In the rows, 128 means zero.
Facts:
zilon	θ	203; grigro	θ	449; labriplel	θ	709
robri	θ	709; sogan	θ	621; likla	θ	621
nomik	θ	621; gozis	θ	449; rasak	θ	449
befo	θ	203; nabus	θ	709; plibik	θ	752
skirusol	θ	449; brastim	θ	449; femok	θ	449
grulo	θ	709; geplu	θ	752; kludren	θ	621
pigre	θ	449; noka	θ	449; kamedel	θ	621
didrus	θ	449; floskam	θ	449; ploklopum	θ	621
volire	θ	449; trama	θ	449; klaska	θ	203
dezi	θ	752; riflu	θ	449; poplu	θ	449
tebri	θ	709; trabose	θ	752; segrir	θ	449
mevutru	θ	203; brapas	θ	709; gruplu	θ	449
befim	θ	203; medrun	θ	203; brifer	θ	203
bodraflal	θ	203; groskon	θ	449; floplos	θ	752
guvu	θ	752; grosidra	θ	449; trudristul	θ	449
flaklus	θ	203; flokaga	θ	752; reklo	θ	449
vuvo	θ	621; zumil	θ	203; rufe	θ	203
dregos	θ	621; sezun	θ	752; vuplos	θ	203
maklu	θ	709; kododras	θ	449; trodil	θ	203
gekan	θ	621; skuda	θ	203; trugribrar	θ	621
zeflerok	θ	449; bedror	θ	709; zadaluk	θ	203
bridrek	θ	203; brana	θ	203; sketo	θ	203
nonem	θ	449; malu	θ	449; briplogun	θ	449
breskun	θ	709; zeste	θ	709; tubrim	θ	752
staklur	θ	449; netri	θ	449; zasi	θ	203
sestek	θ	621; zagek	θ	709; sugrinil	θ	449
traflel	θ	449; zariklar	θ	621; birogik	θ	203
dronun	θ	449; buse	θ	449; vapir	θ	752
plibre	θ	449; leme	θ	449; stofa	θ	449
nutru	θ	449; viga	θ	203; skogus	θ	449
kiru	θ	752; lokibral	θ	709; pladrim	θ	709
broza	θ	449; gedil	θ	449; tatuzer	θ	203
labuk	θ	621; brulustek	θ	449; brapli	θ	449
tidube	θ	752; flonavem	θ	752; vibon	θ	449
pliklik	θ	709; bobril	θ	449; basen	θ	449
drusik	θ	621; kodu	θ	203; nebelam	θ	621
gestuk	θ	709; zetil	θ	621; suba	θ	449
skeflas	θ	449; rokur	θ	449; rurever	θ	203
dunol	θ	449; vuples	θ	709; nipu	θ	709
kolom	θ	449; zuguk	θ	621; zitim	θ	621
skatonos	θ	203; domeso	θ	203; gugrar	θ	449
gizutas	θ	203; butro	θ	621; noros	θ	203
rore	θ	449; grigro	Λ	brifer; robri	Λ	zetil
robri	Λ	befo; robri	Λ	butro; sogan	Λ	plibik
sogan	Λ	butro; likla	Λ	gruplu; likla	Λ	bobril
gozis	Λ	rufe; gozis	Λ	bridrek; rasak	Λ	plibik
rasak	Λ	skeflas; rasak	Λ	grulo; nabus	Λ	mevutru
nabus	Λ	riflu; brastim	Λ	zariklar; femok	Λ	noka
femok	Λ	ploklopum; grulo	Λ	tubrim; grulo	Λ	breskun
grulo	Λ	plibre; geplu	Λ	nomik; kludren	Λ	skatonos
noka	Λ	befo; noka	Λ	zitim; kamedel	Λ	geplu
kamedel	Λ	zeste; kamedel	Λ	sezun; didrus	Λ	kludren
floskam	Λ	brastim; floskam	Λ	trodil; floskam	Λ	brifer
trama	Λ	pladrim; trama	Λ	rufe; klaska	Λ	bedror
poplu	Λ	noros; tebri	Λ	sestek; tebri	Λ	zasi
trabose	Λ	zeflerok; segrir	Λ	pliklik; mevutru	Λ	noka
brapas	Λ	bobril; brapas	Λ	viga; gruplu	Λ	breskun
gruplu	Λ	tidube; befim	Λ	nomik; medrun	Λ	gestuk
medrun	Λ	stofa; medrun	Λ	skirusol; medrun	Λ	staklur
brifer	Λ	zasi; brifer	Λ	stofa; brifer	Λ	trodil
bodraflal	Λ	gozis; groskon	Λ	brulustek; groskon	Λ	geplu
guvu	Λ	nipu; guvu	Λ	zumil; trudristul	Λ	ploklopum
flaklus	Λ	floplos; flokaga	Λ	zasi; zumil	Λ	netri
rufe	Λ	trugribrar; rufe	Λ	poplu; rufe	Λ	netri
sezun	Λ	broza; sezun	Λ	buse; sezun	Λ	volire
vuplos	Λ	kolom; vuplos	Λ	dregos; vuplos	Λ	grigro
kododras	Λ	gozis; gekan	Λ	skirusol; skuda	Λ	kodu
trugribrar	Λ	bridrek; zeflerok	Λ	zeste; bedror	Λ	ploklopum
zadaluk	Λ	tubrim; zadaluk	Λ	netri; brana	Λ	rasak
brana	Λ	groskon; sketo	Λ	sogan; nonem	Λ	noka
briplogun	Λ	buse; breskun	Λ	drusik; zasi	Λ	broza
zasi	Λ	dezi; zagek	Λ	rore; zariklar	Λ	poplu
dronun	Λ	rore; dronun	Λ	tebri; leme	Λ	zeflerok
stofa	Λ	rufe; nutru	Λ	zasi; nutru	Λ	suba
viga	Λ	ploklopum; viga	Λ	segrir; skogus	Λ	dezi
kiru	Λ	femok; lokibral	Λ	zeflerok; lokibral	Λ	labriplel
broza	Λ	poplu; broza	Λ	traflel; broza	Λ	grulo
broza	Λ	robri; broza	Λ	zeste; tatuzer	Λ	zetil
labuk	Λ	gruplu; brapli	Λ	gugrar; vibon	Λ	befim
pliklik	Λ	gruplu; pliklik	Λ	pigre; basen	Λ	gedil
basen	Λ	tidube; basen	Λ	zitim; drusik	Λ	zilon
kodu	Λ	labriplel; kodu	Λ	ploklopum; kodu	Λ	nonem
nebelam	Λ	tebri; nebelam	Λ	rokur; skeflas	Λ	zetil
skeflas	Λ	staklur; rokur	Λ	trugribrar; rokur	Λ	vapir
rurever	Λ	rufe; dunol	Λ	zetil; dunol	Λ	tebri
dunol	Λ	netri; vuples	Λ	gestuk; nipu	Λ	noros
nipu	Λ	poplu; nipu	Λ	butro; zuguk	Λ	zetil
zuguk	Λ	vapir; zuguk	Λ	sugrinil; zuguk	Λ	netri
zitim	Λ	robri; domeso	Λ	medrun; gugrar	Λ	dunol
gugrar	Λ	buse; gugrar	Λ	flaklus; gizutas	Λ	reklo
gizutas	Λ	groskon; butro	Λ	gruplu; noros	Λ	tubrim
noros	Λ	zetil; noros	Λ	plibre; noros	Λ	staklur
rore	Λ	grosidra

Known rows:
[139 128 139 126 112 128  90 182  65  77 185 115 141 106 123 144 156 138
 102 182  88 125 131  98 103 122 176 125 156 127 147 171 108 123 160 134
  82 115  81  80  47  88 138 130 134 141  88 119 107 108  77 112 125 139
 154]: trugribrar
[144 147 116 128  86 153  85 163 103  92 156 122 141 125 111 145 155 143
 129 114 139 134 174  94  94 110 134 148 128 115 156 195 113 138 158 127
  87 104  81  94  57 119  92 158 143 126 142 108  77  90 102 119 111 143
 150]: bobril
[141 146 116 127  86 158  85 167 103  93 155 123 140 124 111 145 156 143
 128 119 138 132 178  97 101 111 135 151 124 114 150 193 110 139 157 126
  88 102  79  93  60 115  93 156 142 128 140 110  79  87 105 122 110 143
 149]: volire
[135 176 137 120 103 144 131 147  60 112 166 160 114 111 158 153 137 137
 114 173 143 136 197 117 123 116 127 159 141 109 147 125 106 118 163 128
  93 120 116  94  98 108 122 133 116 130 133 108  92  90  76 125 110 138
 168]: sezun
[136 189 114 131  90 178  94 169 101 106 161 152 142 115 117 160 144 149
 131 121 125 126 172 107 133 116 143 185 140 113 148 185 109 127 173 133
  64 100  93  97  61 138 112 157 142 134 124 115  90  90  95 143 123 149
 141]: leme
[160 154 144 126 125 116 100 172  74  84 162  91 133 112 137 144 163 133
 110 151  91 143 135  78 135 122 178 110 147 125 159 159  94 120 154 132
  78 106  78  77  80 123 148 131 137 184  96 118 117 107  92 114 128 146
 164]: zuguk
[171 138 141 120 117 113  98 166  83  82 158  97 134 119 134 140 168 132
 112 156 100 149 152  79 132 120 180 118 140 125 155 180  97 122 146 129
  94 105  88  78  62 109 139 127 137 186 102 116 110  94 106 105 127 141
 162]: zetil
[129 133 122 142  92 129 148 160  66 102 179 133 128 109 115 150 148 140
 129 160 143 137 230 105 117  99 149 107 145 129 134 169 102 120 169 123
  68 120 137  86  79  82 117 133 145 174 125 112 116  94  92 103 121 149
 155]: nabus
[146 144 127 131 101 164 100 125  74 106 189 115 119 100 143 122 131 131
 135 122 137 135 160  98 130 114 164  88 147 113 137 117  83 126 162 130
  72 123  82  94  74  81 144 158 147 144  97 118  83  94  93 120  99 136
 145]: medrun
[ 98 146 120 140  96 168  84 189  76  83 170 100 142 109  91 144 147 146
 114 136 121 108 137 108  70 112 116 127 127 118 151 169 116 148 168 131
  67 108  46  85  74 100  90 158 141  97 123 115  82 117  74 138 103 148
 148]: stofa
[163 114 137 119 105 118  89 170  81  85 175 124 141 116 137 143 162 135
 106 169 101 139 159  91 114 120 184 135 153 123 145 195 106 120 150 129
 100 112  93  82  40  90 133 128 134 150  98 117 103  89  98 101 125 133
 155]: vuvo
[111 153 120 137  94 165  83 181  84  86 166 109 141 113  93 144 149 146
 120 128 123 115 145 106  85 112 117 137 126 118 154 173 114 142 168 131
  68 106  61  91  69 109  93 159 142 111 127 115  81 111  81 133 106 148
 149]: trama
[138 146 117 128  85 158  85 166 103  95 153 123 141 124 109 144 155 142
 127 118 137 130 180 100 102 111 132 152 123 114 149 198 110 137 157 127
  89 103  81  93  58 116  90 153 143 129 139 109  79  87 106 122 109 142
 148]: traflel
[123 156 118 132  87 160 112 190  99 102 167 112 127 118 138 170 146 142
 111  92 137 122 174  94 108 109 146 128 135 105 148 165 119 134 162 122
  81 103  69  92  87 126 116 148 150  91 142 108  91  93  91 135 112 144
 148]: nutru
[139 145 116 126  85 156  88 168 103  94 157 119 139 123 117 147 157 143
 125 114 141 132 178  96  97 110 135 147 125 113 148 198 110 139 156 125
  88 103  77  91  61 115  95 155 143 124 142 108  79  88 104 121 109 143
 149]: suba
[149 142 123 140 109 107  85 122  82 117 195 135 137  94 159 126 136 128
 149  69 138 134 141 107 107 112 147  92 166 115 141 139  81 117 181 130
  71 124  98 113  55 110 146 157 132 135  96 124  82 100 106 100  85 124
 140]: viga
[149 154 135 116 102 130 114 131  63 102 157 149 121 119 145 135 148 136
 124 180 150 145 194 109 100 115 119 156 129 113 154 146 100 124 154 126
 103 123 111  91  79  96 100 139 110 153 141 107  80  89  85 107 107 136
 173]: plibik
[131 172 118 134  95 159 105 177  98  96 163 110 132 118 129 164 147 144
 122  97 132 129 161  88 114 112 141 136 132 110 154 165 112 136 165 125
  68 103  73  93  85 139 114 155 146 124 138 111  90  99  89 135 116 150
 151]: dronun
[132 169 119 134  92 159 100 174  98  96 164 125 135 120 112 158 148 144
 126 107 127 125 167  97 110 112 133 144 132 113 155 174 115 133 167 129
  74 103  82  97  75 132 113 155 146 122 136 112  87  97  92 131 113 148
 147]: didrus
[128 163 117 143 101 105  91 175 104 104 167 129 151 111 130 161 156 140
 139  60 129 122 141 104  88 109 112 135 145 114 157 196 111 127 180 128
  75 102  90 112  68 154 107 151 131 115 138 118  86 105 110 116  99 135
 141]: trudristul
[148 145 124 133 103 147  91 120  77 111 191 129 126  99 147 123 131 131
 140 109 138 135 158 103 124 114 160  98 156 115 138 128  84 122 169 130
  72 122  91 101  62  89 146 158 143 142  97 119  83  93  98 114  96 131
 143]: klaska

Rows:
No name comes twice in this set of rows, the named rows included.
[136 131 126 128  89 173 118 151  75 120 195 115 107  98 178 144 126 129
 112  99 152 128 189 103 137 109 185  79 157 100 122 108  94 122 159 120
  86 122  71  91  91  76 160 144 156  88 104 112  89  81  91 126  97 129
 142] -> zasi
[133 127 119 143  96 118 134 161  62 108 173 132 131 108 125 143 146 141
 128 142 148 140 221 104 103  98 149 110 160 130 143 172  98 114 173 122
  71 119 136  81  71 100 119 141 143 167 126 112 117  95  88  98 119 147
 155] -> brapas
[143 123 115 132  88 139 128 156  69 112 163 148 139 109 118 133 152 142
 126 171 153 142 247 112 117  99 156 137 147 129 130 198  91 120 163 122
  80 114 138  77  54  77 102 136 141 185 121 111 112  81 103  99 123 147
 152] -> zeste
[121 135 132 145  97 135 117 180  53 120 146 132 119 110  85 117 140 133
 117 137 127 117 248 126 125  95 126  93 157 137 145 161  98 101 172 133
 102 103 150  78  85  96 127 138 157 144 127 109 126  87  98 110 107 145
 157] -> nipu
[118 172 131 136  95 165  72 199  87 112 132 123 127 119  77 128 142 135
 117  97 112 102 189 123 123 108 105 127 133 121 156 171 110 117 169 140
 109  85  92  93  86 133 112 153 154  91 137 112  96  89 106 141  96 142
 147] -> poplu
[166 125 134 116 102 127  90 166  85  84 176 135 143 114 140 147 162 137
 109 179 103 141 161  94 121 122 192 150 153 123 142 197 102 119 151 130
  93 113  92  82  33  94 136 128 133 160  94 116 104  87  96 106 132 135
 154] -> nomik
[126 130 126 135 102 171  77 133  57  94 197 110 128  93 117 109 131 135
 132 149 129 121 140 112  97 115 148  88 146 119 135 120  86 135 166 133
  65 128  65  91  61  55 126 162 142 130  83 122  77 107  79 120  91 136
 143] -> rurever
[136 159 118 139  92 143  88 167 100  96 165 126 135 121 117 155 145 144
 128  90 129 129 155  91  92 111 130 141 146 115 166 177 116 129 170 130
  73 105  87  97  65 146 116 162 145 115 141 110  86  97  87 126 113 146
 150] -> segrir
[155 149 136 122 106 140 100 178  79  94 180 148 139 109 139 156 151 138
 106 173  90 132 159 101 143 123 192 156 165 123 139 177 108 110 162 133
  83 109 103  85  45 106 153 127 136 146  90 118 114  90  87 121 137 137
 148] -> kamedel
[118 168 123 147  95 105 122 169 114  88 191 127 144 115 111 180 159 136
 152  88 122 119 142 102 107 111 107 118 124 116 144 177 129 130 178 128
  71 108 102 135  75 127 111 138 134 122 141 119  82 108 114 117  99 135
 139] -> femok

Now the same things, written a new way:
Known rows:
[147 144 145 120 117 138 107 148  80  73 117 139 188 127 104  73 155 112
 112 125 150 140 148 124 132 139 120]: skogus
[146 139 114  85 125 141 107 127 107  71 118 139 174 132  81  91 134 106
 118 122 121 147 155 133 141 134 112]: sugrinil
[147 145 147 110 121 121 112 140  75  69 116 142 182 122 104  70 151 109
 110 126 151 154 144 130 135 133 120]: vibon
[142 138 114  82 124 138 107 126 109  70 118 139 176 127  80  85 131 106
 120 124 122 150 154 133 141 134 116]: brulustek
[177 115 124 102  86 148 150 153  69  44 114 128 169 134 170  59 116 131
 102 129 158 123  79 156 147 135 123]: viga
[158 130 119 110 100 127 143 157  74  54 107 122 182 130 159  73 123 132
  87 138 157 111  82 138 158 125 112]: domeso
[160 150 137 122 134 135 106 143  64  48 107 153 167 128 102  96 165 105
  88 120 143 121 133 133 134 137  98]: dunol
[160 178 125 108  99 113 123 138  80  35  98 130 163 141 128  81 118 144
 135 115 165 204 105  88 145 136 111]: likla
[141 151 147 118 119 124 116 141  71  72 119 143 175 122 109  77 163 104
 103 120 145 153 142 117 141 130 117]: rokur
[151 175 117 107 104 131 118 139  86  17 100 123 168 143 120  71 138 142
 118 114 164 185 117  95 144 134 108]: nebelam
[126 152 130 135 103 174 107 177  73  17 118 104 173 166 150  82 137 132
  88 163 149 140 133 109 155 129 103]: tebri
[126 152  92  87 103 163 139 131 108  38 105  93 160 102 113  90  96 126
 128 119 162 152 144 132 164 121  99]: dezi
[142 138 114  87 121 143 107 127 109  73 120 138 174 131  81  87 132 105
 119 123 121 149 157 133 139 135 115]: kolom
[149 134 119 110  98 120 148 154  74  56 110 120 178 127 162  70 130 129
  83 134 155 120  80 129 164 118 113]: bodraflal
[142 143 148 135 111 147 103 153  79  76 115 135 189 134 107  67 162 112
 111 128 149 137 148 117 134 140 120]: grigro
[125 151 102  72 111 150 125 144 100  30 132 107 157 162 128  99 101 124
 101 157 122 171 143 117 169 116 109]: pladrim
[161 146 153 120 110 129 113 146  68  77 115 149 174 125 115  76 143 110
 124 123 148 162 133 127 134 140 123]: segrir
[139 160 115 124  96 109 174 150  60  70 121 120 173 118 171  73 149 121
  64 131 138 117  81 103 183 117 108]: rufe
[164 192 122 102  99 117 150 135  80  43 114 117 194 138 121  62 118 150
 128 126 165 170 132  88 150 147 115]: zariklar
[138 161 142 107 106 128 127 162  64  36 122 119 162 153 157  91 107 129
 104 162 151 181 118 111 163 121 112]: breskun
[131 156 135  94 107 136 130 158  71  26 129 109 172 151 150  74 118 130
  98 163 155 175 135 121 161 119 117]: lokibral

Rows:
No name comes twice in this set of rows, the named rows included.
[156 139 138  85  93 170 139 154  61  15 140 113 152 163 164  67 118 127
 109 150 151 175 133 136 145 131 127] -> bedror
[152 174 123 101 102 119 122 136  83  24  99 127 166 137 124  71 125 143
 127 116 165 200 111  94 144 131 112] -> drusik
[150 144 147 108 123 126 110 142  80  77 118 143 178 133 104  81 154 111
 112 122 156 147 143 124 131 131 118] -> basen
[150 114  88  67 112 139 135 136 114  55 113 116 170 145 129  98 107 130
  91 129 140 114  96 144 157 117 105] -> befo
[126 162 145 130 111 125 126 145  70  84 126 135 175 121 114  70 180 102
  96 119 136 154 145  97 152 128 119] -> stofa
[172 130 114 105 112 125 141 153  70  42 104 129 175 132 154  92 121 132
  77 135 160  95  76 146 154 125 100] -> tatuzer
[152 162 119  76 122 118 120 131  96  25 107 122 164 160 112  87 140 148
 116 107 183 182 125  93 133 123 105] -> zitim
[146 165  84  77 106 143 114 123 120  21 102 119 162 150  95  87 113 140
 129 114 137 183 128 101 148 133 105] -> sestek
[148 155 134  82 129 129 127 155  70  29 128 117 159 174 143 117 117 134
  89 154 164 149 131 116 151 117  97] -> robri
[158 148 149 111 124 122 110 142  72  68 114 148 184 123 103  78 145 112
 111 128 152 142 141 132 132 138 115] -> rasak
[164 133 148 101 110 147 117 139  73  63 126 143 172 133 113  62 152 110
 121 119 151 151 147 141 124 143 128] -> trudristul
[148 144 145 123 119 136 105 147  75  67 112 143 182 128 103  74 159 110
 106 126 150 143 143 126 134 137 116] -> dronun
[174 186 133 111  99  99 126 141  75  50  95 140 158 144 134 103 104 146
 146 116 169 212  94  83 145 137 106] -> butro
[191 146 115 103 112 120 158 151  61  53 110 132 192 129 151  93 102 139
  82 143 158  76  85 147 157 141  98] -> noros
[140 144 151 105 122 113 110 140  75  63 114 143 189 111 103  59 146 109
 109 130 156 158 144 134 137 130 124] -> groskon

